Below are the code and all the weights of a small trained network. Each question names an input and a class and asks about switching units off, where a switched-off unit gives its printed mean instead of its output.

import numpy as np


def w(rows, s, z=0):
    codes = np.array(rows[::2]) - 128.0
    scale = np.full(codes.shape[1], s)
    scale[-1] = z or s
    return codes * scale


def norm(h):
    return h / np.sqrt((h * h).mean(-1, keepdims=True) + 1e-5)


def f(y):
    return np.maximum(y, 0)


def log_softmax(a):
    a = a - a.max(-1, keepdims=True)
    return a - np.log(np.exp(a).sum(-1, keepdims=True))


def net(x, mask):
    res = np.array(x, float).reshape(1, 3) / 4 @ E
    u = 0
    for l in range(4):
        y = f(norm(res) @ A[l][:, :-1].T + A[l][:, -1])
        res = res + np.where(mask[u : u + 4], y, B[l][:, -1]) @ B[l][:, :-1]
        u += 4
    return log_softmax(norm(res)[-1] @ U[:, :-1].T + U[:, -1])


A, B = {}, {}
E = w([
[109,137,96,104,159,218,191],'x0',
[7,130,124,134,155,88,100],'x1',
[167,166,200,118,179,163,107],'x2',
],0.011)
A[0] = w([
[103,169,110,188,90,127,58,109],'L0N0',
[144,134,185,113,102,88,102,71],'L0N1',
[102,153,154,149,110,150,133,4],'L0N2',
[245,128,136,148,110,196,141,195],'L0N3',
],0.011,0.0019)
B[0] = w([
[243,224,142,141,100,100,222,169],'L0N0',
[73,95,197,232,159,170,44,172],'L0N1',
[222,113,149,72,254,189,169,134],'L0N2',
[29,42,54,157,67,199,148,254],'L0N3',
],0.0066,0.0093)
A[1] = w([
[93,51,136,173,95,22,174,97],'L1N0',
[2,228,99,91,146,104,148,6],'L1N1',
[54,200,111,132,196,95,109,252],'L1N2',
[90,231,89,147,205,121,137,36],'L1N3',
],0.0057,0.0016)
B[1] = w([
[195,127,80,107,94,129,65,245],'L1N0',
[149,36,90,53,93,109,228,242],'L1N1',
[175,145,197,141,208,147,157,253],'L1N2',
[162,80,168,123,112,65,254,191],'L1N3',
],0.0095,0.0038)
A[2] = w([
[169,187,2,161,189,109,161,255],'L2N0',
[127,191,118,181,133,79,63,186],'L2N1',
[158,91,107,165,51,116,132,185],'L2N2',
[202,137,65,53,57,117,150,155],'L2N3',
],0.0088,0.0024)
B[2] = w([
[105,48,135,58,121,254,77,200],'L2N0',
[210,85,182,171,170,81,62,178],'L2N1',
[139,222,88,157,158,88,116,255],'L2N2',
[116,129,73,202,119,94,207,237],'L2N3',
],0.0099,0.0067)
A[3] = w([
[183,129,187,108,186,136,148,57],'L3N0',
[105,47,187,226,100,112,75,244],'L3N1',
[72,161,140,108,117,145,107,5],'L3N2',
[254,18,141,245,103,165,82,178],'L3N3',
],0.007,0.0029)
B[3] = w([
[95,154,166,120,170,148,204,157],'L3N0',
[173,179,180,69,195,78,97,205],'L3N1',
[108,119,136,113,163,78,142,128],'L3N2',
[180,207,109,151,113,99,2,253],'L3N3',
],0.012,0.0076)
U = w([
[75,2,139,63,65,119,197,155],'0',
[149,158,28,186,59,123,78,5],'1',
[124,78,230,96,186,192,223,5],'2',
[152,115,47,151,117,220,171,252],'3',
[193,178,168,166,172,109,74,252],'4',
],0.0093,0.0029)

Each question gives the input, the list of numbers given to net, and the class t.
The units are the neurons (one row each of A and B). Each row of codes is followed by its name. A weight is (code - 128) times the scale printed after its matrix; where a second scale follows, it is the last column's (A, B and U).
mask holds one flag per neuron, layer by layer. A switched-off neuron (its flag False) gives its mean, the last column of its row in B, instead of its output. The means were averaged over made-up inputs and are rounded, as every weight is.
A unit's drop is (log p(t) with every unit on - log p(t) with that unit switched off) / (log p(t) with every unit on - log p(t) with every unit switched off).
The circuit of an input: a set's keep is (log p(t) with only the set's units on - log p(t) with every unit switched off) / (log p(t) with every unit on - log p(t) with every unit switched off). Starting from the 12 units with the biggest drops (on a tie, the unit counted first), units are removed one at a time, each time the one whose removal leaves the highest keep (on an exact tie, the one counted first), for as long as the keep stays at least 0.8.
units of the circuit, in order: the units of the circuit, biggest drop first
most important unit: the unit with the biggest drop
k most important neurons: the k neurons with the biggest drops, biggest first
top k neurons in layer l: the k neurons of layer l with the biggest drops, biggest first
drop when u is switched off: that unit's drop, to one decimal
input [-2,4,-6], class 3: most important unit => L1N1
input [2,1,6], class 2: units of the circuit, in order => (L3N3; L2N1; L1N0)
input [5,6,3], class 2: 2 most important neurons => (L0N3; L1N2)
input [0,5,-4], class 3: 4 most important neurons => (L1N0; L2N3; L0N0; L3N1)
input [-8,1,-7], class 4: top 2 neurons in layer 0 => (L0N3; L0N1)
input [-5,2,-6], class 4: 3 most important neurons => (L2N1; L0N3; L1N1)
input [-2,5,3], class 2: 2 most important neurons => (L3N3; L1N3)
input [2,8,3], class 2: 2 most important neurons => (L1N2; L0N3)
input [2,-5,7], class 3: 2 most important neurons => (L0N3; L2N1)
input [6,6,2], class 2: drop when L1N2 is switched off => 0.2
input [5,4,-1], class 0: drop when L0N3 is switched off => -0.1
input [4,1,8], class 2: drop when L2N2 is switched off => 0.1
